Below is a small trained network, with its code and all its weights. Each question gives an input and a class and asks what happens when units are switched off, that is, made to give their printed mean instead of their output.

import numpy as np


def w(rows, s, z=0):
    codes = np.array(rows[::2]) - 128.0
    scale = np.full(codes.shape[1], s)
    scale[-1] = z or s
    return codes * scale


def f(y):
    return np.maximum(y, 0)


def log_softmax(a):
    a = a - a.max(-1, keepdims=True)
    return a - np.log(np.exp(a).sum(-1, keepdims=True))


def net(x, mask):
    res = np.array(x, float).reshape(1, 8) / 4 @ E
    y = f(res @ A[0][:, :-1].T + A[0][:, -1])
    res = res + np.where(mask, y, B[0][:, -1]) @ B[0][:, :-1]
    return log_softmax(res[-1] @ U[:, :-1].T + U[:, -1])


A, B = {}, {}
E = w([
[28,130,249,157,225,176,155,138,136],'x0',
[145,148,137,85,136,75,195,185,169],'x1',
[119,54,49,159,109,247,161,182,46],'x2',
[106,151,156,180,17,77,130,65,79],'x3',
[112,161,47,128,191,186,35,98,151],'x4',
[108,140,147,122,187,118,94,99,125],'x5',
[57,190,126,95,84,176,101,185,255],'x6',
[186,114,112,42,147,131,136,136,177],'x7',
],0.0089)
A[0] = w([
[101,78,162,166,127,117,216,175,120,152],'neuron 1',
[160,109,134,55,113,115,143,130,83,1],'neuron 2',
[107,155,120,56,159,120,51,102,170,141],'neuron 3',
[67,126,96,165,129,158,37,80,149,159],'neuron 4',
[178,132,95,193,8,146,112,101,125,190],'neuron 5',
[114,92,106,115,153,179,175,176,104,117],'neuron 6',
[153,62,113,120,127,196,132,232,119,167],'neuron 7',
[109,215,194,190,77,104,208,117,100,148],'neuron 8',
[206,160,88,54,57,81,151,169,195,118],'neuron 9',
[71,175,176,141,192,93,94,139,148,169],'neuron 10',
[164,126,133,136,163,86,139,29,50,156],'neuron 11',
[145,134,163,116,119,51,219,178,146,212],'neuron 12',
[102,165,88,163,45,196,62,107,65,110],'neuron 13',
[126,89,90,119,154,217,165,169,81,159],'neuron 14',
[146,39,112,109,161,200,138,188,129,154],'neuron 15',
[187,133,155,129,181,114,37,61,65,200],'neuron 16',
[94,123,116,193,111,98,106,106,119,163],'neuron 17',
[100,144,171,135,137,85,191,101,149,155],'neuron 18',
[27,157,159,91,181,141,61,165,164,139],'neuron 19',
[103,153,135,81,194,214,79,126,153,198],'neuron 20',
[86,118,86,191,62,146,91,87,73,145],'neuron 21',
[130,130,149,186,74,115,254,152,178,189],'neuron 22',
[143,202,130,107,162,137,21,74,150,151],'neuron 23',
[90,123,92,225,18,137,117,133,122,171],'neuron 24',
],0.009,0.0041)
B[0] = w([
[128,102,164,114,127,152,194,170,52,197],'neuron 1',
[146,220,75,131,137,97,131,101,192,154],'neuron 2',
[136,171,118,193,125,103,110,109,210,217],'neuron 3',
[82,114,126,142,119,160,68,114,174,233],'neuron 4',
[129,94,81,64,84,119,33,147,94,234],'neuron 5',
[137,135,131,92,187,160,178,212,138,192],'neuron 6',
[166,132,61,105,174,155,166,179,108,217],'neuron 7',
[59,106,180,136,107,101,162,124,77,220],'neuron 8',
[210,164,88,19,66,49,128,165,225,221],'neuron 9',
[81,130,192,203,130,144,122,133,173,227],'neuron 10',
[172,68,151,166,110,113,181,42,128,246],'neuron 11',
[129,140,194,101,69,79,229,161,96,215],'neuron 12',
[52,100,65,98,72,187,43,110,113,237],'neuron 13',
[149,96,49,75,186,199,152,161,102,230],'neuron 14',
[216,138,69,122,183,205,186,157,133,218],'neuron 15',
[161,79,107,208,160,97,136,1,135,249],'neuron 16',
[131,112,178,128,116,167,121,112,115,195],'neuron 17',
[119,140,166,158,108,128,186,127,128,193],'neuron 18',
[89,191,145,212,153,127,101,130,183,240],'neuron 19',
[152,192,69,214,195,164,123,108,181,242],'neuron 20',
[83,68,92,126,100,170,88,101,63,241],'neuron 21',
[102,194,196,30,132,130,138,203,74,202],'neuron 22',
[119,147,102,199,112,126,94,92,194,234],'neuron 23',
[83,134,115,55,72,177,60,156,50,235],'neuron 24',
],0.0081,0.011)
U = w([
[189,106,63,131,214,240,186,202,109,119],'0',
[225,166,116,53,21,35,123,157,193,170],'1',
[60,218,150,227,185,159,73,116,230,212],'2',
[214,52,148,208,148,70,138,1,80,170],'3',
[82,83,80,117,32,207,24,127,50,21],'4',
[78,146,224,122,98,89,192,175,60,7],'5',
],0.009,0.0019)

Each question gives the input, the list of numbers given to net, and the class t.
The units are the neurons (one row each of A and B). Each row of codes is followed by its name. A weight is (code - 128) times the scale printed after its matrix; where a second scale follows, it is the last column's (A, B and U).
mask holds one flag per neuron, in row order. A switched-off neuron (its flag False) gives its mean, the last column of its row in B, instead of its output. The means were averaged over made-up inputs and are rounded, as every weight is.
A unit's drop is (log p(t) with every unit on - log p(t) with that unit switched off) / (log p(t) with every unit on - log p(t) with every unit switched off).
The circuit of an input: a set's keep is (log p(t) with only the set's units on - log p(t) with every unit switched off) / (log p(t) with every unit on - log p(t) with every unit switched off). Starting from the 12 units with the biggest drops (on a tie, the unit counted first), units are removed one at a time, each time the one whose removal leaves the highest keep (on an exact tie, the one counted first), for as long as the keep stays at least 0.8.
units of the circuit, in order: the units of the circuit, biggest drop first
top k neurons: the k neurons with the biggest drops, biggest first
drop when u is switched off: that unit's drop, to one decimal
input [-2,5,6,7,-6,-2,-5,7], class 1: units of the circuit, in order -> [neuron 9]
input [4,6,-4,-4,-1,-1,1,4], class 1: top 2 neurons -> [neuron 12; neuron 9]
input [-8,-7,7,-3,0,1,7,5], class 0: top 2 neurons -> [neuron 15; neuron 7]
input [3,-2,-1,1,0,-8,3,1], class 5: top 2 neurons -> [neuron 13; neuron 21]
input [-5,7,0,7,-3,-8,-6,-7], class 5: top 3 neurons -> [neuron 12; neuron 22; neuron 8]
input [4,5,1,-4,7,-5,5,8], class 2: top 3 neurons -> [neuron 19; neuron 3; neuron 20]
input [0,5,3,6,2,-4,-6,4], class 1: top 2 neurons -> [neuron 13; neuron 2]
input [1,3,8,6,4,-1,2,6], class 0: top 3 neurons -> [neuron 15; neuron 7; neuron 14]
input [5,8,-7,-6,-5,3,4,5], class 5: top 2 neurons -> [neuron 12; neuron 22]
input [-1,-5,-8,2,-3,-8,2,-6], class 4: top 2 neurons -> [neuron 5; neuron 24]
input [0,-3,2,5,1,5,-6,1], class 3: top 2 neurons -> [neuron 16; neuron 11]
input [-2,-3,-3,2,-4,-6,-7,8], class 1: drop when neuron 9 is switched off -> 0.6
input [2,-5,2,-7,2,3,6,5], class 2: drop when neuron 19 is switched off -> 0.7
input [-2,5,-3,2,0,4,2,-4], class 5: drop when neuron 8 is switched off -> 0.2
input [8,0,3,0,0,-1,1,-5], class 0: drop when neuron 14 is switched off -> 0.3
input [5,3,-6,-5,-6,1,4,0], class 5: units of the circuit, in order -> [neuron 12]
